Rows are numbered. After the first four, each row is followed by the numbers of the three nearest rows among all rows above it, by straight-line distance, nearest first.
1: [  2.6   7.5  28.7 -16.7  -4.6 -10.1  32.8  14.1  15.9  36.2  22.4  -2.8
 -27.8  -3.3  -8.2  -8.7  -9.5 -24.9   0.7  23.3   6.3  11.1  -9.3 -24.0
   4.2 -16.6   6.3 -12.3   2.7  30.2  16.8  -0.4]
2: [-21.6 -14.0  11.5 -13.3  19.4 -12.7   1.5  27.1  12.2  26.6   9.9  -7.3
 -67.3   4.7 -20.4 -11.9   0.5 -11.7   9.0   1.1   6.3  14.0  16.8 -32.2
  -7.8 -17.6   1.7   6.3  29.7  -3.4  24.6  50.4]
3: [-29.8  -9.6  28.8 -22.5  12.2 -10.2  -4.0   2.1   3.6   3.3   7.4  11.0
  -8.7   6.9 -32.2 -12.6  -9.1 -22.0   9.5   2.5  -8.5  15.8  18.6 -20.2
  -5.7 -29.8   1.8  -1.1   6.6 -19.0   6.4  49.1]
4: [-10.9  18.2  19.4 -10.5   1.0 -17.4   8.5  28.8  15.1  45.0  13.0  -4.2
 -50.0  -2.8  -5.8   4.7  12.7 -19.9  12.3  22.6  14.5   5.9 -17.0 -21.2
 -16.4  -2.7 -27.7   4.8  20.5  11.0   9.1  23.9]
5: [-12.1   9.2  10.4  -2.1  30.3   5.7  -4.0   0.4   3.8  15.2  -2.1  15.5
 -20.7  13.3  -5.5 -32.7   6.4 -17.6  -9.3   2.2  -4.2   4.3   6.4 -28.0
 -22.2 -21.1  13.7  10.4  -8.3 -19.8 -15.4  44.9]	3 2 4
6: [ -8.1   7.5  12.8  -6.9  15.1 -10.4  -9.2  46.6   8.7  39.1  16.8  12.1
 -80.7  12.9 -18.2  -8.8  17.2  -9.9  12.1   9.0   8.4   8.1  -1.0 -11.7
 -18.2 -10.7 -16.3  16.7  30.8 -17.1   3.7  53.3]	2 4 5
7: [ -4.5  21.6  17.0   3.5  14.8  -3.2 -16.8  31.3  -2.2  26.7  -0.7   3.9
 -48.5  -1.4 -13.8 -10.4  -4.7 -10.6  -1.2  11.8   6.5 -18.0  -8.0 -14.2
 -32.1  -6.4  -6.4  14.5  -4.8 -31.6 -15.2  46.4]	5 6 4
8: [-20.8  23.5  32.2  13.0  22.9   6.9  -9.3  17.8  -7.6  16.6   1.8  11.4
 -20.6   2.9   6.9 -26.5  -2.4  -7.3 -11.8  23.7  -6.1 -14.9  -3.3 -10.5
 -19.1   4.8   1.3  22.5 -12.4 -22.7 -23.9  34.4]	7 5 3
9: [-10.7  10.4  23.3  -3.4  24.3   0.4   5.0  15.1   9.1  27.3  20.3  -3.4
 -37.4  15.8   7.4 -15.8  12.7 -36.4 -14.2  -5.1  19.9   9.8   5.0 -36.8
 -12.5 -20.3  14.2  16.0  16.0  -0.5  -1.8  21.6]	5 2 4
10: [ -8.5   8.3  34.1 -11.2  -3.2  -5.7  16.5  17.6  25.4  37.9  19.3  -0.1
 -46.4   6.2   0.0 -22.6   3.8 -18.7  12.3  15.2   0.9   3.1   0.1 -17.2
 -10.7  -5.1 -19.3   7.6  12.2   8.9  15.9  23.0]	4 1 9
11: [  8.8  30.8  29.5  -3.7   0.5 -20.1  24.2  17.7   6.3  41.4  26.3  -7.1
 -19.7   0.8  19.0  -5.3  -4.6 -15.0  -3.4  15.4   2.1  11.8 -20.2  -7.6
 -15.4  -1.7  10.5  15.7   9.0  20.7  17.2 -11.9]	1 10 4
12: [-12.6   8.5  12.1   7.8  21.0   3.8   3.8  17.5  11.2  26.6   8.3   2.8
 -26.5  24.3  11.1 -24.9   9.4 -30.0 -17.7   6.3   9.8  17.2   1.4 -27.9
 -16.0  -8.4  11.5  12.5  16.5  -8.6 -15.9  35.0]	9 5 8
13: [ -9.1   7.4   5.3  -3.7  20.3 -22.8  -7.2   7.3  -3.1  34.5   6.9  16.1
 -24.2   0.3 -19.6 -21.1  -9.5  -7.1   8.2  11.8   1.7  -3.1   7.0 -10.7
 -20.4  -7.2  -7.7   6.1   0.7   5.7  -2.7  32.8]	5 7 10
14: [ -2.1  15.9  13.0 -12.2   8.5  -9.9   6.8  14.5  13.4  32.9  11.5  -1.9
 -38.1   3.3  -1.2  -8.3   6.6 -17.3   6.8   5.8   1.0   2.9   1.3 -23.4
 -26.8   4.5 -12.8   4.1   7.9  19.2  11.2  21.6]	10 4 13
15: [-17.0  25.6  38.7  27.5  -1.0  -4.1  21.7  14.3   2.8  42.1  20.5 -23.9
 -34.5   6.8  26.5  -2.8   3.0  -8.7  -6.8  19.6  -2.6   6.9 -32.5  -7.5
  -6.8 -10.6  11.7   7.8  -5.7   5.4  -4.1 -10.0]	11 1 10
16: [ -5.8  24.2  19.1   2.6   1.4 -24.5   4.7  25.6   2.8  44.1  28.2   3.2
 -32.9  -5.6   0.2 -14.1   7.9 -13.2  12.5   8.0  -6.4   7.3 -12.6 -25.5
 -11.4  -4.2  -8.1   6.7  18.8   4.2   8.5  22.5]	14 4 10
17: [ -4.5  16.6  17.9  -1.7  13.4 -25.9  -1.0  25.3  -5.5  41.6  -2.6  15.5
 -26.9   3.8 -13.8 -16.9 -11.5  -4.5  -3.5  12.3 -11.9 -20.3  -6.7  -2.0
 -16.2  -0.9 -11.5  12.7   0.1 -20.1   0.1  45.2]	13 7 8
18: [  3.2   8.9  22.9 -25.1  11.6 -27.4  27.3   6.8   6.2  47.3  19.7   0.9
 -18.0  -1.6  -5.0 -11.0   2.6 -28.0 -11.9  20.6   7.4  11.8   7.1  -8.4
 -25.6  -3.2   1.9  11.5   0.5  24.3   5.4   9.8]	14 1 11
19: [-23.0  -4.6  51.7  -6.4  -0.5   3.5  14.8  11.8   7.9  -5.5  18.2 -12.9
 -33.1  11.1  -7.8 -12.8   0.6 -24.7  -8.1  -9.4  -1.2  18.9  11.1 -24.9
  -2.1 -38.1  16.0  -8.0   8.6  -5.5   3.3  36.5]	3 9 12
20: [ -3.6   5.3   0.6  -9.8   7.5 -10.4  -4.1  21.5 -12.2  25.7   6.6  15.5
 -26.7  -3.4 -25.3 -22.9 -12.0  -3.7  15.4  27.5 -14.3 -12.4   5.5 -16.6
 -22.3  -6.9  -0.6  12.7  -4.1 -24.6   3.8  31.1]	13 17 7
21: [-21.1   4.1  43.5  19.9  14.4   4.9  -5.8  22.8  13.6  22.5  17.7  -4.7
 -61.1  14.0  -6.4 -16.5  10.8 -16.1  -7.8  -6.2  -6.2  18.1   6.3 -40.5
  -6.2 -17.4   8.0  12.0  18.1 -10.8  -1.2  35.7]	9 12 19
22: [ -5.0   8.5   8.6  -8.0  28.8 -20.9   6.4  15.0  28.5  36.8   2.0   3.1
 -38.7  16.7  -8.4 -33.1   8.2 -23.6  -6.4   9.3   3.1   8.3  12.2 -41.0
 -13.2 -14.5   4.1   6.1  21.8  -3.8  -4.4  43.1]	12 9 5
23: [-11.8   0.2  -8.7 -20.9  26.9 -17.0  -1.2   5.4   6.0  30.8   4.4  15.4
 -27.9   7.9 -13.9 -36.7   0.4 -25.0   0.0  10.8   6.8   3.1  18.0 -19.2
 -16.2   0.1   0.8   3.5   8.3  -9.2  -7.8  51.1]	13 22 5
24: [-17.6   1.2  43.2   8.6  10.9  -2.7   6.1  12.1   1.2   1.0  11.3 -22.1
 -53.5   9.8  -0.1   2.4  -2.4 -20.9   0.5  -3.6   3.0  22.6  10.3 -14.4
  -2.1 -17.3  18.6   4.5   0.9  -9.7   9.3  21.6]	19 21 9
25: [-11.5   8.5  40.6  10.9  17.5   6.5   3.2  16.3  -7.7   7.2  16.0  -9.9
 -32.1   2.5   3.6  -2.0 -14.0 -38.5  -5.3  -1.9  -1.5  34.4   9.9 -32.4
  -5.2 -24.2  10.1  -1.2  13.3 -21.5  14.0  32.4]	24 19 21
26: [-12.1   9.2  -7.7 -15.4  32.9 -14.9   2.1   7.5  14.5  30.2   6.4   7.2
  -7.7  18.0  -1.6 -29.1 -10.2 -10.9   7.7  14.4   2.1   8.6  22.6 -27.2
 -31.2  -1.4  -1.6  14.3   4.4 -12.6 -11.6  47.4]	23 13 5
27: [ -4.2  22.0   8.7  -7.6   4.0 -12.9  23.3  27.0  15.8  53.7   7.2   5.3
 -18.7   1.0  -6.6 -16.3   0.7 -13.8   9.5  16.5   4.6  10.2   4.2  -8.2
 -23.5  -9.2  -8.4  12.1   9.6  12.0   6.8  14.1]	14 18 16
28: [ -6.7  21.5  12.6  11.2  21.7  -9.8 -11.9  15.2  24.1  31.6  -3.6   1.6
 -31.6  20.1   7.2 -31.0  18.6 -27.4 -16.7  -6.4   6.0   4.5  -5.4 -33.0
 -17.1 -20.6  19.7  19.7   7.4  -8.8 -17.1  50.7]	12 22 5
29: [-17.1   9.2  12.7  18.0  18.3   2.4  -5.2  23.4  12.2  40.3   8.4  -6.3
 -38.9  21.6   3.0 -18.7   6.6 -17.7 -24.1  15.2   6.1   2.3 -11.6 -26.2
 -21.1  -7.5   6.1  21.0   6.4 -17.1 -16.3  18.8]	12 28 9
30: [-10.3  11.3  -5.5 -16.6  28.5 -14.9  -6.8  19.4  22.3  31.3   6.3  13.0
 -29.8  -0.3 -21.3 -25.5   2.8 -21.6  11.4  -6.5  10.5   6.9  13.8 -39.6
 -31.8   0.8 -12.2   6.0   5.5  -0.2 -15.9  64.2]	23 26 22
31: [-14.7 -12.1  32.6 -15.2   4.6  -8.5  25.8  15.2   3.4  24.7  16.0  -0.1
 -12.5   1.8  -4.8  -9.8   1.8 -16.6  14.8   9.3   0.0  29.9  13.6 -26.9
   7.3 -21.5   7.0  -5.1   6.6  14.1  21.2  20.5]	1 19 10
32: [-18.5  -0.5  39.1 -22.6   4.5 -29.6  17.7  22.0  -2.2  28.6  23.7   3.1
 -43.9  -4.9 -15.8 -10.5  -2.6 -30.2  26.7   3.3  13.1  31.9  13.8 -27.9
   7.2 -18.2  -8.0   6.8  11.5   4.1  28.5  30.4]	31 10 2
33: [ -2.9  13.7  14.7  -7.3  -5.2 -16.4  16.6  18.8  13.4  45.2  22.5  -3.4
 -49.9   1.4  -7.3  -2.9  13.1 -14.4   4.6  15.8   6.7  -0.1  -9.3  -9.0
 -20.8   0.2 -26.9  14.6   4.9  12.1  11.7  23.5]	4 14 10
34: [-15.6  12.7   5.1   4.4  33.1   2.9 -10.1  16.1  22.7  31.0   8.9   4.2
 -41.4  18.6  14.5 -18.3   6.1 -18.7  -6.0  -3.6   5.8   8.1   7.0 -38.6
 -17.7 -17.7   8.8  21.3   9.8  -3.4 -10.7  33.8]	12 28 9
35: [-10.1  11.4   0.5   5.0  22.4  -7.7  -8.8  24.0  23.7  23.0  17.6  -7.7
 -48.3   5.5  -8.2 -33.9   7.1 -32.8 -10.7   1.0   6.6  18.8  13.2 -36.2
 -12.9 -16.8   4.5  18.4  31.5 -18.8  -6.1  48.3]	22 34 12
36: [-14.3  10.4   4.5  -1.3  20.0  -4.6   2.4   7.3  22.2  39.3  -0.8   4.8
 -36.1  13.6   0.4 -27.0   5.2 -24.4  -8.1  -1.5  -1.4  18.2  14.1 -21.9
 -18.6  -5.3   6.9  -1.5  21.7   0.7  -1.7  35.1]	22 12 34
37: [ -4.2  -7.4  48.5  10.0   6.6  -3.0  -9.1  12.7   1.4  -2.9   6.4   1.8
 -22.4  -3.7 -10.4  -3.4 -15.3 -37.2  -3.3   0.7  -1.5  16.1  13.5 -31.9
  -2.1 -17.5  17.7  -1.2   6.0 -26.1  10.7  23.1]	25 24 19
38: [ -5.9  27.4  11.5 -10.3  17.7 -21.6  -4.2  12.5   4.1  41.2  -3.7  17.1
 -31.7  -7.0 -17.7 -24.9  -8.5  -4.8  -2.3  15.5   0.5 -16.1   6.7  -3.9
 -23.2   4.8 -10.7  22.2  -7.2  -7.5   7.0  31.8]	17 13 20
39: [-16.8  15.4  33.4  16.5  20.3  -4.5  -5.7  18.2   4.4  19.3   8.7 -15.3
 -63.5   1.2  13.1 -26.1   7.8 -24.3 -10.9  -3.4   6.5  14.2  -0.9 -13.5
 -15.5 -27.0   7.0  -1.3   5.3 -19.8  -3.0  29.3]	21 24 9
40: [-12.4  -3.4  31.7 -12.5   7.8  -6.1  10.1  12.1  11.4  30.2  21.6   2.2
 -37.1  -3.3  -7.0 -10.1 -15.1 -22.3   4.1  -6.6  12.4  16.3  13.6 -47.3
   6.9 -11.4   5.3   5.7  18.2  -6.2  13.3  44.6]	32 2 31
41: [-19.6  10.1  22.3   7.4  12.7  -2.6  -9.5  20.8   8.4  14.9  20.5 -12.5
 -55.4  28.4  -1.7 -21.5   1.1 -22.1 -13.2  -1.7  12.1  27.9   6.7 -34.2
  -8.1 -22.3  12.5   2.4  17.2 -13.0  -4.1  47.9]	21 35 39
42: [-24.7   9.7  27.3   1.3  11.3  -6.6 -21.9  32.6 -14.1  31.1   3.6  14.6
 -42.2  -4.6 -13.2  -3.8   0.7   7.0  14.4  18.6  -7.9 -27.1   1.2 -14.3
 -21.5  -0.2  -4.7   6.0  -9.3 -34.4  -8.3  25.0]	7 20 17
43: [  4.4  13.7   9.6  11.3  33.0  -3.9 -30.1  13.5   8.0  12.6  -1.1   4.9
 -32.8  14.8   5.5 -25.4   4.5 -15.3 -21.4   3.1 -12.2   7.5   2.1 -37.6
 -21.4  -8.9   7.3  17.6  15.7 -19.9 -27.2  48.1]	28 5 34
44: [ -2.7  18.9  16.0  -8.4  13.3 -21.6  19.7  16.4  -1.2  37.9  11.7   1.0
 -49.0   3.4 -13.4  -6.2  11.8 -13.9   3.5  20.2   0.9  -5.9   2.8 -14.1
 -25.9  -8.5 -18.4   5.6  15.8  -3.5   8.0  23.8]	33 14 4
45: [-10.2  28.8  25.0  17.8  14.5  -1.7  -6.9  11.4   0.8  38.9  15.9  -9.0
 -53.3  17.5  14.4 -13.5  13.3 -22.5 -16.0  10.9  -6.0   1.5 -18.8 -20.4
 -24.5 -12.0   2.8  14.7  -1.9  -6.0 -20.7  18.6]	29 39 12
46: [-18.2  10.6   3.8  -8.1  30.0  -9.0  -8.3  10.5  14.6  37.1  -3.4  21.3
 -35.0  24.3 -15.3 -23.8  -1.8 -19.6   5.3   3.9  -6.5   1.4  18.9 -44.9
 -29.4  -6.8  -2.4  22.6  24.3 -16.7  -7.7  51.9]	22 26 30
47: [-23.0   0.0  15.8   7.0  11.3  -6.2 -21.2  27.9 -11.9  21.7   7.1   5.8
 -51.8  -0.4 -11.8  -0.6  -3.5  11.9  12.2   4.2 -15.1 -16.0   7.2  -3.1
 -34.5   0.0  -4.5   4.7  -9.6 -33.9 -16.6  43.1]	42 7 20
48: [-16.1  12.6  27.7   5.3  12.0  -2.8 -22.1  19.7  -8.2  14.4  -4.4  11.7
 -30.8   9.0   0.0  -9.1  -5.4  -3.6  -3.1  10.4   7.6 -16.9  -4.1 -13.3
 -13.9 -11.1 -10.1   6.5 -20.5 -45.2 -10.9  35.1]	7 42 8
49: [-13.8  24.3  45.8  16.3   2.2   0.0  12.0  17.0  -5.2  38.7  18.2 -13.9
 -44.6   6.7  -0.5  -0.3   2.4 -29.2 -11.9  14.3   9.7   2.0 -11.8 -11.0
  -2.2 -13.8  -4.3  15.1   3.8  -9.2  -9.4  13.7]	45 15 29
50: [-22.6  -0.2  38.8  -4.1  22.5   4.1 -11.5  19.5  -8.4  -9.6  11.3  -0.3
 -30.3  10.9 -18.2 -14.4 -16.6 -25.0  11.6  -4.1   0.6  11.9  19.6 -25.4
   0.0 -15.9  16.8  -3.3  -3.5 -33.5   6.7  50.5]	37 3 25
51: [ -8.3  17.7  20.0  25.4  22.1   4.8 -19.2   7.0  10.8  28.2 -10.1   1.5
 -43.0  16.0   0.5 -31.2  13.0 -12.4 -16.0  -4.4  -1.1  -4.5   2.0 -23.3
 -35.4  -8.3  -1.5   9.8  -3.8 -30.9 -25.6  46.9]	43 28 5
52: [ -6.3  21.2  31.6   6.8  11.3  -6.7  -8.4  26.1  -4.4  27.2   9.1  -2.0
 -46.1  15.8   5.4 -15.3  18.8 -22.7 -10.1  11.7   1.7  -7.0  -2.3 -18.1
 -22.4 -20.6   0.1  18.4   9.2  -2.2 -17.6  14.4]	45 29 49
53: [ -9.0   6.0  -1.4 -10.1  33.4  -1.6 -19.1  18.8  15.6  32.2   4.0  11.2
 -40.3  19.7  -9.2 -36.7   9.9 -26.2   5.1  -4.8  -4.8   9.4  20.5 -37.0
 -26.3  -1.8  11.6  15.4  17.0 -13.2 -18.5  62.8]	46 30 23
54: [-26.7  -2.1  40.4   5.8  11.9  12.4  -1.2  27.3  -1.1   9.5  15.3 -20.2
 -58.2  11.1  -1.6  -7.8   4.5 -21.8  -1.2  -6.1  -2.4  14.5   2.3 -19.8
   7.0 -20.9  -9.6   6.4  26.3 -16.3  -1.5  34.9]	21 24 41
55: [-22.4  13.7  20.9  10.7  14.4   1.1 -16.6  19.6 -10.6  18.4  -4.4   9.9
 -39.3   6.7  -7.7  -9.9  -5.2  -4.5  -6.2   5.3  -1.4 -10.7   1.9 -12.1
 -29.1   3.0  -6.4  14.6  -3.1 -40.4 -32.3  51.2]	7 48 47
56: [ -4.9   0.6  29.0 -22.1  20.0  -3.4  10.3  17.6  11.5  27.2  25.3   2.9
 -37.0   0.7  -3.8  -9.1   0.9 -24.1   7.0   7.1   3.0  15.9   1.6 -28.0
 -19.3  -6.2   5.7  -6.7  15.0  23.5  26.9  25.8]	14 10 31
57: [ -6.5   4.4  17.4   7.9  22.7   0.9 -21.8  15.9  -6.4  17.0  -4.2  12.6
 -47.7  15.9  -2.5  -8.0   9.7 -23.2  -9.5   3.0  -4.1   0.7   3.3 -29.0
 -27.1 -12.4   3.2  18.8   4.1 -32.3 -24.8  48.4]	43 55 51
58: [ -7.2  19.1   9.3  16.7  18.9  -8.6 -23.3  19.9   5.3  30.9  -7.8  17.8
 -71.6  -2.0  -0.4 -17.9   9.9   4.5   1.8  14.8  -8.4 -18.0   6.3 -15.6
 -24.2   4.0  -4.6  21.7  -2.9 -27.9 -21.0  48.1]	7 55 47
59: [-12.3   3.0   9.1  -2.6  32.0  -4.2 -14.8  18.6  11.1  18.8  -2.7  14.6
 -37.2  10.7  -5.9 -26.7   0.7 -25.1   2.2  -6.3  -1.8 -10.3  10.9 -27.2
 -36.2  -7.6  11.8  14.2  13.5 -15.0 -15.2  51.8]	53 46 57
60: [-15.4   4.1   3.6  -2.4  29.8  -1.5 -35.6  23.2  19.4  30.4  16.2  -5.1
 -95.1  25.2 -17.5 -31.8  16.4 -28.7  -6.6 -11.5  10.3  17.8  10.6 -33.3
 -25.0  -8.3  -5.5  22.7  31.5 -30.6  -1.8  66.7]	35 6 53
61: [-16.0   5.7  15.3 -11.3  18.5  -3.0 -11.2  13.8  22.9  16.8  22.3 -10.2
 -53.5  17.1  -9.3 -23.4  26.8 -33.7  -3.9  -7.3   7.8  14.3   6.8 -32.6
 -17.3 -21.4   6.5  18.3  26.5  -5.8   3.0  34.2]	35 9 41
62: [-12.6  -5.1  -5.5 -16.6  14.4 -16.5 -13.4  18.7  10.4  46.0   6.2  17.1
 -46.4   9.4 -28.0 -19.6   4.1 -14.3  13.3  14.9 -10.0   5.8  14.6 -22.2
 -36.3   8.8 -21.7  12.8  27.4 -15.5   2.7  39.4]	46 23 13
63: [-12.2  -0.7  11.6 -18.2  17.0 -11.7  13.5  16.1  18.7  30.3  20.7   0.1
 -39.1  14.0  -5.2 -16.3   3.9 -24.1   8.1  -4.4  12.9  30.0  14.3 -43.6
  -6.7 -15.7   4.2   1.0  15.3   7.7  23.0  40.0]	40 56 2
